Below are the code and all the weights of a small trained network. Each question names an input and a target symbol and asks about switching units off, where a switched-off unit gives its printed mean instead of its output.

import numpy as np


def w(rows, s, z=0):
    codes = np.array(rows[::2]) - 128.0
    scale = np.full(codes.shape[1], s)
    scale[-1] = z or s
    return codes * scale


def f(y):
    return np.maximum(y, 0)


def softmax(a):
    e = np.exp(a - a.max(-1, keepdims=True))
    return e / e.sum(-1, keepdims=True)


def log_softmax(a):
    a = a - a.max(-1, keepdims=True)
    return a - np.log(np.exp(a).sum(-1, keepdims=True))


def net(x, mask):
    ids = ['ΓΘβζλξ'.index(c) for c in x.split()]
    T = len(ids)
    res = E[ids] + P[:T]
    r = res
    for j in range(2):
        rows = slice(3 * j, 3 * j + 3)
        q, k, v = (r @ M[0][rows].T for M in (Q, K, V))
        z = softmax(np.where(np.tri(T) > 0, q @ k.T / 3**0.5, -1e9)) @ v
        o = O[0][rows]
        res = res + np.where(mask[j], z, o[:, -1]) @ o[:, :-1]
    y = f(res @ A[0][:, :-1].T + A[0][:, -1])
    res = res + np.where(mask[2:18], y, B[0][:, -1]) @ B[0][:, :-1]
    return log_softmax(res[-1] @ U[:, :-1].T + U[:, -1])


Q, K, V, O, A, B = {}, {}, {}, {}, {}, {}
E = w([
[152,218,56,69,135,201,117,123,182,93,177,132],'Γ',
[135,220,148,156,146,131,135,178,204,130,163,159],'Θ',
[89,104,195,126,191,158,170,34,47,115,147,136],'β',
[99,195,127,164,78,233,182,162,132,218,131,121],'ζ',
[127,124,32,238,170,88,81,145,72,155,90,131],'λ',
[95,167,195,108,151,187,77,246,167,174,94,104],'ξ',
],0.013)
P = w([
[25,107,114,80,40,73,94,110,114,75,95,133],'0',
[83,126,114,129,101,103,114,88,183,72,56,88],'1',
[115,175,110,182,118,167,134,98,198,41,38,89],'2',
[138,164,116,179,149,169,143,122,183,61,49,86],'3',
[152,154,109,158,173,167,147,143,166,90,74,82],'4',
[166,147,119,155,190,169,152,166,153,117,86,101],'5',
[183,155,126,125,183,165,142,169,125,138,127,112],'6',
[200,157,130,122,195,165,157,206,117,145,146,124],'7',
[184,169,116,101,182,156,158,206,93,179,189,154],'8',
[220,188,120,85,194,141,155,254,111,164,220,161],'9',
[197,174,85,100,158,184,187,224,85,227,232,176],'10',
],0.0093)
Q[0] = w([
[94,39,99,145,100,20,97,59,88,105,62,102],'head 1',
[81,86,128,135,149,85,148,50,71,113,140,137],'head 1',
[56,147,163,94,32,132,145,146,238,106,136,96],'head 1',
[118,254,86,171,109,176,111,164,208,122,52,115],'head 2',
[184,72,69,181,167,62,87,119,59,153,87,149],'head 2',
[98,237,136,180,230,218,150,108,136,92,83,83],'head 2',
],0.0099)
K[0] = w([
[198,136,156,164,182,169,171,119,165,104,94,49],'head 1',
[220,108,92,164,164,149,150,150,140,142,142,82],'head 1',
[33,125,112,146,80,103,102,97,145,54,80,100],'head 1',
[72,157,100,114,11,65,81,164,148,127,130,192],'head 2',
[204,110,85,176,188,101,92,163,150,97,106,56],'head 2',
[27,101,133,118,89,93,104,83,170,43,51,95],'head 2',
],0.011)
V[0] = w([
[155,101,13,189,153,106,178,20,54,83,117,165],'head 1',
[111,105,254,119,113,170,243,79,63,137,131,123],'head 1',
[78,78,139,222,119,119,59,188,59,209,22,88],'head 1',
[130,105,89,47,113,248,130,93,66,150,101,53],'head 2',
[154,191,169,66,244,165,77,194,181,50,178,142],'head 2',
[64,31,192,104,196,79,74,41,78,58,108,117],'head 2',
],0.0063)
O[0] = w([
[131,42,124,218,130,181,75,176,129,80,250,155,36],'head 1',
[81,146,95,134,185,112,52,64,207,201,198,151,37],'head 1',
[17,134,80,124,105,114,194,156,155,100,103,205,234],'head 1',
[187,94,95,147,5,81,159,105,95,177,57,168,123],'head 2',
[76,102,42,239,116,177,255,122,166,63,136,86,49],'head 2',
[141,90,81,66,166,69,130,214,162,172,105,97,254],'head 2',
],0.0077,0.0018)
A[0] = w([
[118,7,121,166,152,91,58,53,91,147,187,167,46],'neuron 1',
[102,125,76,139,192,149,98,138,141,116,71,162,135],'neuron 2',
[184,153,172,36,150,114,94,136,154,122,124,117,41],'neuron 3',
[201,223,133,117,109,95,81,98,107,164,59,98,61],'neuron 4',
[73,150,156,83,91,138,82,133,223,157,131,169,144],'neuron 5',
[144,84,142,65,131,83,157,199,100,134,152,175,176],'neuron 6',
[174,166,234,63,114,128,125,81,112,148,138,145,117],'neuron 7',
[180,7,131,168,132,126,94,145,86,104,176,96,4],'neuron 8',
[159,97,160,77,110,74,129,84,118,155,104,125,46],'neuron 9',
[94,140,124,121,145,152,119,133,194,167,172,55,76],'neuron 10',
[76,84,225,112,119,112,158,2,79,50,96,145,49],'neuron 11',
[114,143,185,116,74,175,185,111,128,72,130,102,129],'neuron 12',
[205,123,193,132,21,142,117,142,165,103,153,73,85],'neuron 13',
[134,161,136,127,83,119,121,117,199,176,107,131,93],'neuron 14',
[93,125,197,115,144,192,182,72,195,127,195,81,182],'neuron 15',
[113,176,177,109,80,146,100,114,120,131,155,167,83],'neuron 16',
],0.0069,0.0028)
B[0] = w([
[60,248,255,89,78,183,145,149,165,95,174,65,168],'neuron 1',
[117,104,122,120,117,91,166,106,143,97,186,110,237],'neuron 2',
[91,158,101,168,122,152,146,102,131,114,108,127,199],'neuron 3',
[139,116,197,54,111,73,85,174,137,148,164,112,243],'neuron 4',
[171,95,89,177,116,129,153,116,91,124,84,130,255],'neuron 5',
[114,99,84,157,106,197,138,79,113,91,109,141,232],'neuron 6',
[126,111,131,190,118,156,118,78,120,75,120,155,191],'neuron 7',
[156,246,164,67,84,144,96,62,144,131,14,215,155],'neuron 8',
[137,78,120,166,111,124,143,134,97,104,141,148,145],'neuron 9',
[86,133,109,177,152,147,119,119,173,136,112,153,207],'neuron 10',
[71,213,199,83,186,138,85,161,216,131,207,89,153],'neuron 11',
[102,86,133,94,176,106,95,123,123,156,163,102,239],'neuron 12',
[167,56,87,100,137,64,165,174,96,121,184,94,173],'neuron 13',
[174,73,99,115,145,117,137,88,97,158,102,185,205],'neuron 14',
[93,157,160,113,123,114,68,132,165,173,170,124,213],'neuron 15',
[158,108,137,127,107,144,85,107,132,104,88,115,171],'neuron 16',
],0.0074,0.0051)
U = w([
[91,110,62,228,101,202,202,87,100,2,89,177,219],'Γ',
[55,223,178,73,155,137,64,124,179,155,210,129,157],'Θ',
[208,52,128,73,139,68,131,130,94,119,170,89,221],'β',
[127,78,36,100,188,82,79,122,174,195,144,181,88],'ζ',
[208,168,151,94,107,149,62,54,119,139,63,210,89],'λ',
[117,154,94,34,150,57,210,123,132,156,83,180,3],'ξ',
],0.0043,0.0021)

Each question gives the input, a string of symbols that net reads in full, and the target symbol t.
The units are the heads (3 rows each of Q, K, V and O) and the neurons (one row each of A and B). Each row of codes is followed by its name. A weight is (code - 128) times the scale printed after its matrix; where a second scale follows, it is the last column's (O, A, B and U).
mask holds one flag per unit, heads first, then neurons. A switched-off unit (its flag False) gives its mean, the last column of its rows in O or B, instead of its output. The means were averaged over made-up inputs and are rounded, as every weight is.
A unit's drop is (log p(t) with every unit on - log p(t) with that unit switched off) / (log p(t) with every unit on - log p(t) with every unit switched off).
The circuit of an input: a set's keep is (log p(t) with only the set's units on - log p(t) with every unit switched off) / (log p(t) with every unit on - log p(t) with every unit switched off). Starting from the 12 units with the biggest drops (on a tie, the unit counted first), units are removed one at a time, each time the one whose removal leaves the highest keep (on an exact tie, the one counted first), for as long as the keep stays at least 0.8.
units of the circuit, in order: the units of the circuit, biggest drop first
most important unit: the unit with the biggest drop
k most important neurons: the k neurons with the biggest drops, biggest first
which heads matter: for each layer, one digit per head in row order, 1 if its drop is at least 0.15 and else 0, layers parted by /
drop of u: that unit's drop, to one decimal
input Γ ζ Θ λ Θ β Γ Γ λ Θ ξ, target β: units of the circuit, in order => (head 1; neuron 13)
input Θ Θ ζ ξ β Γ, target Θ: units of the circuit, in order => (head 2; neuron 15)
input λ λ Θ ξ Θ Θ ζ, target Γ: which heads matter => 10
input β λ λ Γ λ, target λ: which heads matter => 11
input ξ Θ ξ λ ζ λ β ξ ζ Γ, target ξ: which heads matter => 10
input β ξ λ ξ λ, target ξ: units of the circuit, in order => (head 1; neuron 6)
input λ ξ Θ λ Θ λ λ λ, target Γ: which heads matter => 10
input β λ Γ λ β ζ Θ ζ, target ζ: units of the circuit, in order => (head 1; head 2)
input Θ β β Θ β ξ λ, target Γ: most important unit => head 2
input ξ Γ ζ ξ, target ξ: which heads matter => 10
input Θ Θ ξ Θ ζ λ β λ β, target Γ: which heads matter => 11
input λ ξ Γ Θ λ ζ λ β λ, target Θ: units of the circuit, in order => (head 1; neuron 1; head 2)
input ξ ξ Γ Γ λ Γ Γ λ, target λ: units of the circuit, in order => (head 1; neuron 8)
input λ λ β β Θ, target Γ: units of the circuit, in order => (head 1)
input ζ λ β Θ ζ, target λ: units of the circuit, in order => (head 2; neuron 16)
input ξ ξ Θ Γ β β, target Θ: units of the circuit, in order => (head 1; neuron 1)
input Θ β λ Θ, target Θ: which heads matter => 01
input Γ Θ Θ ξ Θ ζ, target β: which heads matter => 10
input λ β λ, target Θ: units of the circuit, in order => (head 2; neuron 1; head 1)
input Θ β ξ ξ β, target ξ: which heads matter => 11
input ζ ζ Θ ξ Γ Θ β ξ Θ, target λ: which heads matter => 01
input Γ ξ ζ λ ζ λ ξ λ, target ξ: most important unit => head 1
input ζ λ ζ ζ β ζ ζ β β Γ, target λ: which heads matter => 01
input ζ ξ Γ β ξ λ Θ Θ ξ ξ, target λ: which heads matter => 01
input Θ Γ β β β Γ β Γ β, target λ: which heads matter => 11
input Θ ζ ξ ζ ξ ζ ζ ζ, target Θ: 2 most important neurons => (neuron 15; neuron 5)
input λ λ β, target Θ: units of the circuit, in order => (neuron 11)
input λ Θ β Θ Γ, target Γ: 2 most important neurons => (neuron 6; neuron 4)
input β Γ β ζ ξ Θ, target ζ: drop of head 2 => 0.4
input Θ λ Θ λ, target β: drop of head 2 => 0.6
